(in the rows, 128 means zero)
Rows, each with its class
[126, 134, 129, 127, 123, 109, 127, 139, 125, 127, 135, 118, 134, 88, 130, 131, 144, 98, 126, 144, 155, 145, 127, 103, 125, 119, 122, 138, 130, 156, 126, 133, 105, 131, 151, 134, 121, 104, 130, 121, 126, 134, 149, 143, 122, 128, 128, 142, 122, 126] -> J
[125, 138, 137, 118, 125, 80, 128, 131, 141, 118, 122, 126, 108, 106, 119, 153, 130, 148, 110, 146, 146, 148, 139, 106, 135, 133, 124, 133, 111, 122, 131, 125, 97, 136, 137, 129, 154, 114, 132, 144, 126, 142, 146, 151, 121, 110, 125, 136, 120, 121] -> Z
[127, 154, 129, 132, 121, 103, 160, 140, 136, 143, 134, 137, 97, 119, 136, 122, 141, 147, 123, 136, 118, 149, 127, 128, 119, 120, 144, 132, 148, 119, 129, 133, 139, 120, 155, 130, 121, 125, 137, 143, 135, 129, 35, 160, 115, 115, 135, 129, 115, 145] -> Z
[132, 117, 120, 130, 121, 155, 112, 117, 122, 127, 121, 127, 160, 156, 130, 130, 125, 108, 134, 121, 131, 125, 117, 140, 119, 129, 126, 130, 121, 125, 114, 113, 149, 122, 123, 119, 123, 134, 125, 141, 123, 120, 154, 108, 137, 140, 131, 131, 131, 126] -> J
[121, 106, 105, 146, 125, 159, 103, 148, 102, 124, 106, 133, 143, 198, 139, 125, 131, 115, 161, 111, 105, 177, 87, 160, 116, 129, 138, 126, 103, 130, 122, 119, 145, 127, 105, 120, 128, 149, 124, 143, 137, 133, 128, 100, 137, 142, 120, 126, 143, 121] -> J
[125, 148, 122, 140, 124, 162, 141, 131, 122, 142, 120, 155, 116, 147, 127, 128, 136, 114, 134, 127, 141, 143, 112, 154, 109, 120, 138, 95, 139, 128, 125, 135, 145, 118, 148, 126, 88, 120, 113, 147, 121, 123, 68, 137, 123, 138, 151, 142, 133, 154] -> H
[131, 127, 121, 137, 120, 140, 122, 101, 135, 130, 127, 121, 143, 134, 126, 130, 125, 115, 131, 126, 119, 124, 120, 141, 117, 124, 123, 130, 127, 127, 122, 142, 131, 117, 128, 135, 129, 132, 130, 132, 139, 127, 142, 120, 123, 149, 127, 130, 129, 132] -> H
[125, 128, 137, 122, 126, 72, 138, 121, 134, 139, 141, 129, 112, 101, 128, 130, 138, 142, 113, 142, 126, 127, 150, 105, 141, 131, 130, 134, 123, 136, 123, 123, 114, 133, 129, 131, 139, 112, 129, 140, 130, 134, 126, 133, 124, 125, 116, 118, 123, 127] -> H
[124, 144, 131, 134, 122, 140, 119, 129, 124, 140, 113, 127, 144, 131, 131, 134, 138, 87, 134, 133, 137, 160, 117, 139, 91, 118, 132, 123, 139, 126, 154, 140, 141, 117, 147, 132, 110, 113, 133, 142, 126, 128, 91, 145, 121, 147, 138, 135, 119, 147] -> H
[136, 129, 127, 125, 135, 176, 111, 127, 105, 138, 112, 120, 123, 133, 124, 128, 127, 112, 148, 119, 134, 134, 133, 124, 115, 136, 131, 121, 115, 104, 126, 160, 148, 126, 129, 127, 120, 120, 130, 102, 122, 137, 120, 158, 121, 120, 129, 141, 122, 134] -> H
[123, 161, 136, 127, 133, 119, 161, 130, 136, 130, 133, 137, 101, 146, 125, 128, 117, 181, 117, 128, 128, 104, 112, 139, 133, 136, 139, 122, 141, 94, 125, 126, 132, 120, 137, 122, 129, 132, 128, 152, 137, 122, 66, 145, 124, 106, 133, 116, 123, 130] -> Z
[115, 149, 148, 108, 125, 104, 167, 159, 124, 84, 151, 127, 109, 101, 131, 122, 109, 211, 94, 137, 125, 57, 133, 101, 168, 128, 121, 127, 143, 108, 134, 97, 60, 145, 154, 135, 163, 144, 118, 104, 129, 123, 181, 84, 127, 93, 144, 117, 149, 100] -> H
[124, 122, 137, 112, 131, 107, 121, 112, 128, 128, 137, 126, 135, 81, 131, 138, 145, 65, 123, 144, 148, 93, 158, 104, 145, 137, 123, 142, 132, 163, 129, 118, 117, 127, 129, 132, 152, 125, 127, 102, 132, 126, 172, 117, 135, 128, 122, 135, 121, 121] -> J
[128, 143, 123, 140, 133, 129, 141, 136, 128, 151, 131, 140, 146, 151, 131, 122, 126, 122, 131, 117, 112, 158, 100, 152, 124, 121, 139, 116, 146, 114, 128, 141, 162, 115, 128, 120, 107, 122, 129, 147, 128, 117, 48, 147, 112, 141, 136, 120, 127, 141] -> J
[131, 133, 128, 136, 127, 72, 132, 130, 145, 123, 133, 126, 104, 128, 126, 125, 131, 177, 118, 128, 111, 138, 122, 120, 135, 125, 128, 134, 119, 103, 125, 119, 113, 140, 116, 117, 155, 133, 132, 157, 139, 118, 128, 129, 119, 91, 129, 124, 121, 111] -> J
[119, 110, 143, 108, 125, 103, 129, 117, 128, 104, 147, 120, 124, 94, 116, 131, 136, 128, 113, 146, 128, 82, 170, 70, 150, 143, 115, 149, 121, 146, 128, 104, 101, 136, 116, 129, 186, 138, 128, 99, 137, 136, 193, 110, 138, 101, 115, 126, 116, 109] -> H
[117, 140, 132, 120, 131, 117, 127, 128, 106, 138, 127, 114, 125, 98, 129, 123, 127, 83, 126, 141, 158, 144, 154, 122, 133, 125, 123, 138, 130, 151, 128, 141, 136, 120, 148, 134, 128, 107, 141, 113, 123, 127, 130, 149, 120, 143, 129, 138, 121, 146] -> Z
[117, 158, 126, 131, 135, 61, 170, 156, 143, 126, 135, 141, 92, 132, 127, 110, 137, 186, 113, 132, 111, 167, 122, 122, 139, 125, 147, 149, 143, 102, 120, 137, 131, 123, 146, 123, 136, 123, 126, 155, 131, 130, 51, 146, 116, 97, 125, 118, 131, 128] -> Z
[143, 93, 137, 86, 116, 103, 102, 99, 132, 119, 132, 128, 159, 69, 118, 139, 115, 90, 121, 140, 162, 87, 188, 87, 146, 145, 101, 134, 103, 182, 138, 118, 95, 152, 117, 135, 158, 122, 130, 95, 126, 134, 221, 101, 145, 144, 115, 146, 125, 107] -> Z
[140, 124, 118, 131, 122, 155, 91, 98, 122, 161, 109, 120, 140, 127, 126, 130, 140, 52, 146, 131, 163, 174, 149, 152, 101, 111, 128, 126, 113, 165, 122, 142, 154, 129, 149, 135, 97, 110, 121, 146, 119, 136, 154, 149, 128, 164, 127, 145, 114, 156] -> H
[133, 136, 143, 115, 127, 122, 141, 119, 138, 119, 132, 132, 127, 100, 126, 126, 119, 172, 127, 127, 119, 84, 124, 116, 134, 146, 122, 110, 126, 101, 127, 117, 100, 132, 119, 120, 132, 134, 124, 131, 131, 114, 148, 118, 130, 102, 127, 123, 132, 115] -> H
[112, 130, 132, 128, 126, 89, 138, 136, 125, 126, 127, 124, 117, 104, 119, 125, 141, 133, 136, 135, 134, 129, 153, 101, 133, 138, 131, 133, 118, 135, 122, 151, 134, 135, 133, 127, 153, 121, 139, 118, 134, 130, 129, 157, 131, 110, 116, 129, 120, 120] -> Z
[129, 151, 114, 131, 126, 134, 133, 131, 112, 154, 93, 110, 121, 125, 134, 123, 120, 88, 127, 124, 170, 181, 141, 130, 98, 130, 129, 132, 117, 147, 122, 145, 143, 123, 154, 133, 120, 109, 135, 130, 127, 139, 106, 155, 119, 125, 134, 144, 121, 149] -> Z
[136, 96, 106, 140, 123, 169, 89, 107, 127, 135, 95, 129, 174, 188, 131, 131, 118, 96, 153, 116, 109, 162, 100, 162, 117, 132, 125, 124, 95, 132, 122, 116, 160, 128, 99, 118, 114, 144, 121, 152, 130, 128, 154, 104, 140, 153, 122, 128, 130, 127] -> Z
